Here is a tiny trained network, its code and every weight. The questions are about switching its units off for an input and a target symbol, where a switched-off unit gives its printed mean instead of its output.

import numpy as np


def w(rows, s, z=0):
    codes = np.array(rows[::2]) - 128.0
    scale = np.full(codes.shape[1], s)
    scale[-1] = z or s
    return codes * scale


def norm(h):
    return h / np.sqrt((h * h).mean(-1, keepdims=True) + 1e-5)


def f(y):
    return y / 2 * (1 + np.tanh(0.7978845608 * (y + 0.044715 * y**3)))


def softmax(a):
    e = np.exp(a - a.max(-1, keepdims=True))
    return e / e.sum(-1, keepdims=True)


def log_softmax(a):
    a = a - a.max(-1, keepdims=True)
    return a - np.log(np.exp(a).sum(-1, keepdims=True))


def net(x, mask):
    ids = ['Δβεηθμξτ'.index(c) for c in x.split()]
    T = len(ids)
    res = E[ids] + P[:T]
    u = 0
    for l in range(3):
        q, k, v = (norm(res) @ M[l].T for M in (Q, K, V))
        z = softmax(np.where(np.tri(T) > 0, q @ k.T / 4**0.5, -1e9)) @ v
        res = res + np.where(mask[u], z, O[l][:, -1]) @ O[l][:, :-1]
        u += 1
        y = f(norm(res) @ A[l][:, :-1].T + A[l][:, -1])
        res = res + np.where(mask[u : u + 4], y, B[l][:, -1]) @ B[l][:, :-1]
        u += 4
    return log_softmax(norm(res)[-1] @ U[:, :-1].T + U[:, -1])


Q, K, V, O, A, B = {}, {}, {}, {}, {}, {}
E = w([
[121,103,76,206,142,185,124,72,158,232,101,163],'Δ',
[87,198,99,84,91,149,84,148,173,149,204,99],'β',
[196,124,182,120,107,89,55,182,88,71,161,84],'ε',
[202,144,120,196,38,121,90,95,155,159,197,135],'η',
[143,104,71,100,55,150,67,112,128,65,155,122],'θ',
[120,104,70,127,141,129,240,144,209,151,89,66],'μ',
[92,92,130,249,101,76,127,127,197,74,109,242],'ξ',
[111,176,116,147,39,103,139,171,146,181,96,123],'τ',
],0.015)
P = w([
[142,87,124,83,184,82,147,121,118,159,155,176],'0',
[114,69,82,165,111,94,159,178,124,140,210,168],'1',
[227,185,58,171,126,105,58,157,160,101,119,165],'2',
[141,83,142,100,99,181,178,148,152,136,171,189],'3',
[114,93,90,159,111,92,161,155,114,131,197,130],'4',
[205,203,74,175,126,118,71,146,156,96,97,140],'5',
[139,97,151,95,97,207,180,150,145,127,151,160],'6',
[112,107,101,147,108,103,149,147,103,127,181,98],'7',
[189,225,79,177,133,120,86,127,139,86,74,111],'8',
[133,113,159,90,89,216,193,156,122,106,137,137],'9',
[92,113,117,149,110,107,140,154,99,111,168,71],'10',
[162,248,98,175,143,118,93,90,125,67,69,78],'11',
[112,125,176,102,94,234,202,160,101,89,108,107],'12',
[70,110,122,142,129,117,139,153,91,96,142,34],'13',
],0.017)
Q[0] = w([
[230,250,177,64,177,161,80,51,147,112,2,219],'0.h0',
[165,124,86,88,130,171,97,170,192,93,52,80],'0.h0',
[171,140,30,202,107,142,123,137,198,105,194,111],'0.h0',
[126,58,143,143,118,183,171,122,121,140,192,120],'0.h0',
],0.008)
K[0] = w([
[192,87,131,157,145,92,120,118,147,205,167,249],'0.h0',
[120,124,160,172,154,79,116,94,168,135,121,140],'0.h0',
[125,164,175,158,118,125,169,118,85,123,89,113],'0.h0',
[92,147,140,143,104,195,114,98,125,107,135,105],'0.h0',
],0.014)
V[0] = w([
[18,158,48,12,197,168,102,122,114,51,131,182],'0.h0',
[118,33,114,155,168,170,81,168,38,164,118,162],'0.h0',
[111,165,147,137,254,197,122,216,131,194,172,69],'0.h0',
[117,211,195,85,83,92,85,96,85,202,200,167],'0.h0',
],0.0057)
O[0] = w([
[148,196,102,26,150,166,101,58,154,90,173,107,34],'0.h0',
[187,121,165,52,109,116,116,122,177,106,72,135,66],'0.h0',
[76,154,171,166,160,69,244,100,132,84,184,197,92],'0.h0',
[129,169,146,138,246,184,81,214,254,132,160,133,2],'0.h0',
],0.009,0.0047)
A[0] = w([
[62,97,200,127,85,118,201,79,74,193,255,155,134],'0.n0',
[134,161,228,83,18,238,107,116,107,108,168,179,98],'0.n1',
[154,184,33,109,84,123,70,112,152,57,143,109,4],'0.n2',
[49,69,73,102,85,91,198,103,249,235,149,54,177],'0.n3',
],0.0051,0.0042)
B[0] = w([
[114,155,215,213,254,207,107,126,131,132,201,105,229],'0.n0',
[66,69,173,221,77,146,34,154,114,112,150,124,145],'0.n1',
[168,87,95,195,102,196,204,187,105,136,75,180,138],'0.n2',
[120,139,99,71,137,117,79,179,18,94,155,166,253],'0.n3',
],0.0086,0.0067)
Q[1] = w([
[99,85,164,225,111,190,185,139,65,53,183,143],'1.h0',
[131,173,57,242,137,78,107,143,68,98,94,136],'1.h0',
[88,139,92,73,158,2,71,111,82,114,134,100],'1.h0',
[69,109,140,164,134,90,65,56,137,165,206,175],'1.h0',
],0.0089)
K[1] = w([
[106,206,144,182,138,159,135,116,87,103,97,82],'1.h0',
[58,136,150,71,99,119,165,158,143,24,73,2],'1.h0',
[98,104,89,50,114,113,173,152,94,146,163,153],'1.h0',
[132,145,167,105,112,164,121,230,95,149,109,112],'1.h0',
],0.012)
V[1] = w([
[88,143,116,29,150,103,140,152,89,253,71,158],'1.h0',
[194,157,176,166,108,165,65,52,109,220,156,116],'1.h0',
[209,13,37,123,218,125,140,95,147,133,214,134],'1.h0',
[64,92,75,149,160,150,60,95,138,103,78,160],'1.h0',
],0.0055)
O[1] = w([
[38,77,42,126,124,130,155,73,92,169,100,107,65],'1.h0',
[254,148,99,215,246,164,35,159,71,179,165,234,6],'1.h0',
[120,119,114,194,187,120,199,20,150,111,122,30,237],'1.h0',
[92,162,166,75,181,195,166,78,137,172,121,242,104],'1.h0',
],0.0078,0.0025)
A[1] = w([
[100,159,91,171,116,2,31,155,115,137,135,122,19],'1.n0',
[172,142,170,53,178,95,99,43,188,143,115,152,9],'1.n1',
[184,190,160,212,72,128,35,104,88,141,135,138,177],'1.n2',
[167,85,222,76,108,117,134,158,156,113,200,54,4],'1.n3',
],0.0079,0.0023)
B[1] = w([
[185,174,89,79,90,86,78,114,56,144,136,216,182],'1.n0',
[217,233,187,114,13,1,192,144,217,157,118,145,123],'1.n1',
[20,83,100,79,160,143,209,120,168,142,62,71,255],'1.n2',
[142,62,90,107,242,108,113,170,88,113,68,133,139],'1.n3',
],0.01,0.0061)
Q[2] = w([
[144,218,96,164,149,94,139,118,155,128,13,82],'2.h0',
[74,82,144,179,111,133,141,104,150,148,68,157],'2.h0',
[185,119,174,119,125,179,122,129,121,120,117,146],'2.h0',
[131,100,126,147,115,110,183,207,3,70,165,145],'2.h0',
],0.013)
K[2] = w([
[192,122,73,2,149,5,127,58,204,208,188,174],'2.h0',
[147,131,159,77,121,156,159,132,165,197,22,117],'2.h0',
[145,109,170,202,121,139,83,42,114,103,117,164],'2.h0',
[88,183,174,149,99,106,93,143,48,64,107,49],'2.h0',
],0.0094)
V[2] = w([
[52,157,155,80,156,26,94,179,113,101,116,108],'2.h0',
[253,21,166,140,148,138,120,157,52,49,80,42],'2.h0',
[169,196,43,65,81,245,110,175,106,107,193,54],'2.h0',
[29,82,28,242,122,151,111,129,139,41,106,118],'2.h0',
],0.006)
O[2] = w([
[182,105,61,73,226,58,65,202,186,245,228,239,147],'2.h0',
[139,49,113,163,218,38,142,96,184,99,2,51,131],'2.h0',
[49,112,44,185,86,152,176,145,181,34,137,59,112],'2.h0',
[196,221,102,54,56,165,116,140,214,90,33,60,254],'2.h0',
],0.0085,0.0067)
A[2] = w([
[200,147,248,92,78,99,175,143,179,128,123,153,67],'2.n0',
[128,134,158,211,111,136,32,132,168,156,99,86,2],'2.n1',
[173,152,146,115,106,142,72,130,168,155,118,147,148],'2.n2',
[87,71,199,127,144,126,133,161,108,104,164,105,144],'2.n3',
],0.011,0.0065)
B[2] = w([
[153,61,194,103,70,83,106,178,220,138,218,99,187],'2.n0',
[201,154,109,246,32,113,95,183,42,138,216,63,140],'2.n1',
[89,154,187,140,167,141,227,71,107,52,174,59,222],'2.n2',
[109,75,90,148,133,175,166,153,206,102,143,70,251],'2.n3',
],0.012,0.0028)
U = w([
[133,134,191,123,156,192,110,78,65,143,83,174,254],'Δ',
[104,227,79,126,208,156,96,122,216,75,195,124,143],'β',
[139,79,120,142,208,81,82,177,184,152,82,139,183],'ε',
[198,164,163,230,120,143,97,180,98,128,134,79,41],'η',
[180,179,26,52,77,164,42,46,211,88,71,101,125],'θ',
[2,73,132,178,152,105,228,114,83,101,145,100,44],'μ',
[142,92,204,84,77,122,109,120,198,153,166,112,199],'ξ',
[88,93,72,120,72,136,93,213,82,179,131,203,140],'τ',
],0.0092,0.0038)

Each question gives the input, a string of symbols that net reads in full, and the target symbol t.
The units are the heads (4 rows each of Q, K, V and O) and the neurons (one row each of A and B). Each row of codes is followed by its name. A weight is (code - 128) times the scale printed after its matrix; where a second scale follows, it is the last column's (O, A, B and U).
mask holds one flag per unit, layer by layer, with each layer's heads first. A switched-off unit (its flag False) gives its mean, the last column of its rows in O or B, instead of its output. The means were averaged over made-up inputs and are rounded, as every weight is.
A unit's drop is (log p(t) with every unit on - log p(t) with that unit switched off) / (log p(t) with every unit on - log p(t) with every unit switched off).
The circuit of an input: a set's keep is (log p(t) with only the set's units on - log p(t) with every unit switched off) / (log p(t) with every unit on - log p(t) with every unit switched off). Starting from the 12 units with the biggest drops (on a tie, the unit counted first), units are removed one at a time, each time the one whose removal leaves the highest keep (on an exact tie, the one counted first), for as long as the keep stays at least 0.8.
circuit, biggest first: the units of the circuit, biggest drop first
unit that matters most: the unit with the biggest drop
top k neurons: the k neurons with the biggest drops, biggest first
k most important neurons of layer l: the k neurons of layer l with the biggest drops, biggest first
input ξ ε β, target Δ: circuit, biggest first -> (0.h0 2.h0 1.n1 1.h0)
input β ξ τ τ μ μ β μ μ, target τ: unit that matters most -> 2.h0
input μ τ μ μ ξ ξ η, target η: top 3 neurons -> (0.n1 2.n1 0.n0)
input θ μ μ τ θ μ τ μ μ τ ξ μ, target μ: circuit, biggest first -> (2.h0 0.h0)
input μ μ ξ μ ε ξ μ, target ε: circuit, biggest first -> (2.h0 0.n3)
input τ ε η ξ η μ μ ε ξ, target β: top 2 neurons -> (2.n2 0.n0)
input η μ τ μ μ θ μ, target θ: circuit, biggest first -> (2.h0 1.n2)
input τ μ η ξ μ Δ ξ ξ τ, target β: circuit, biggest first -> (0.h0 2.n2)
input ξ μ ξ μ μ ξ, target Δ: circuit, biggest first -> (2.h0 0.h0 1.n1 1.h0)
input η ξ τ, target η: 2 most important neurons of layer 2 -> (2.n1 2.n2)
input τ Δ ξ μ Δ μ μ ξ ξ Δ μ τ, target β: circuit, biggest first -> (0.h0 2.h0)
input η μ μ η μ μ ξ, target ξ: circuit, biggest first -> (2.h0 2.n0 0.n0)
input τ μ ξ η ξ η, target β: circuit, biggest first -> (0.h0 1.h0 1.n2 2.h0)
input ε μ τ μ μ η, target ε: circuit, biggest first -> (2.h0)
input η μ ξ, target η: circuit, biggest first -> (0.h0 2.n1)
input μ θ τ ξ μ ε μ η μ μ ξ τ ε η, target ε: circuit, biggest first -> (2.h0 1.h0)
input ξ ξ β η β μ, target Δ: top 2 neurons -> (1.n1 0.n2)
input μ Δ ξ μ, target Δ: circuit, biggest first -> (1.h0 0.n0 0.h0 2.h0)
input β η β β Δ η Δ μ η ξ μ τ μ, target τ: circuit, biggest first -> (1.h0 0.h0)
input τ μ μ τ θ, target θ: unit that matters most -> 0.h0
input μ ε μ τ μ η μ θ ξ μ, target θ: circuit, biggest first -> (2.h0 1.h0)
input ξ μ μ ξ ξ τ Δ η, target τ: top 2 neurons -> (1.n2 1.n0)
input τ ξ μ μ μ τ μ ξ ε μ, target ξ: top 3 neurons -> (1.n2 2.n0 0.n3)
input θ μ τ μ η η μ, target η: top 2 neurons -> (1.n2 0.n3)
input μ ξ μ μ μ μ μ η, target μ: top 2 neurons -> (0.n0 1.n2)
input τ β η, target β: top 3 neurons -> (1.n2 2.n2 0.n0)
input η η ξ ξ μ μ μ μ τ, target η: top neuron -> (2.n1)
input ε β μ η μ ξ ξ θ η μ, target ξ: top 4 neurons -> (1.n2 2.n0 0.n0 0.n2)
input η ξ μ μ ξ μ, target η: top 2 neurons -> (1.n2 2.n1)
input Δ μ β, target ξ: top 2 neurons -> (2.n0 0.n2)
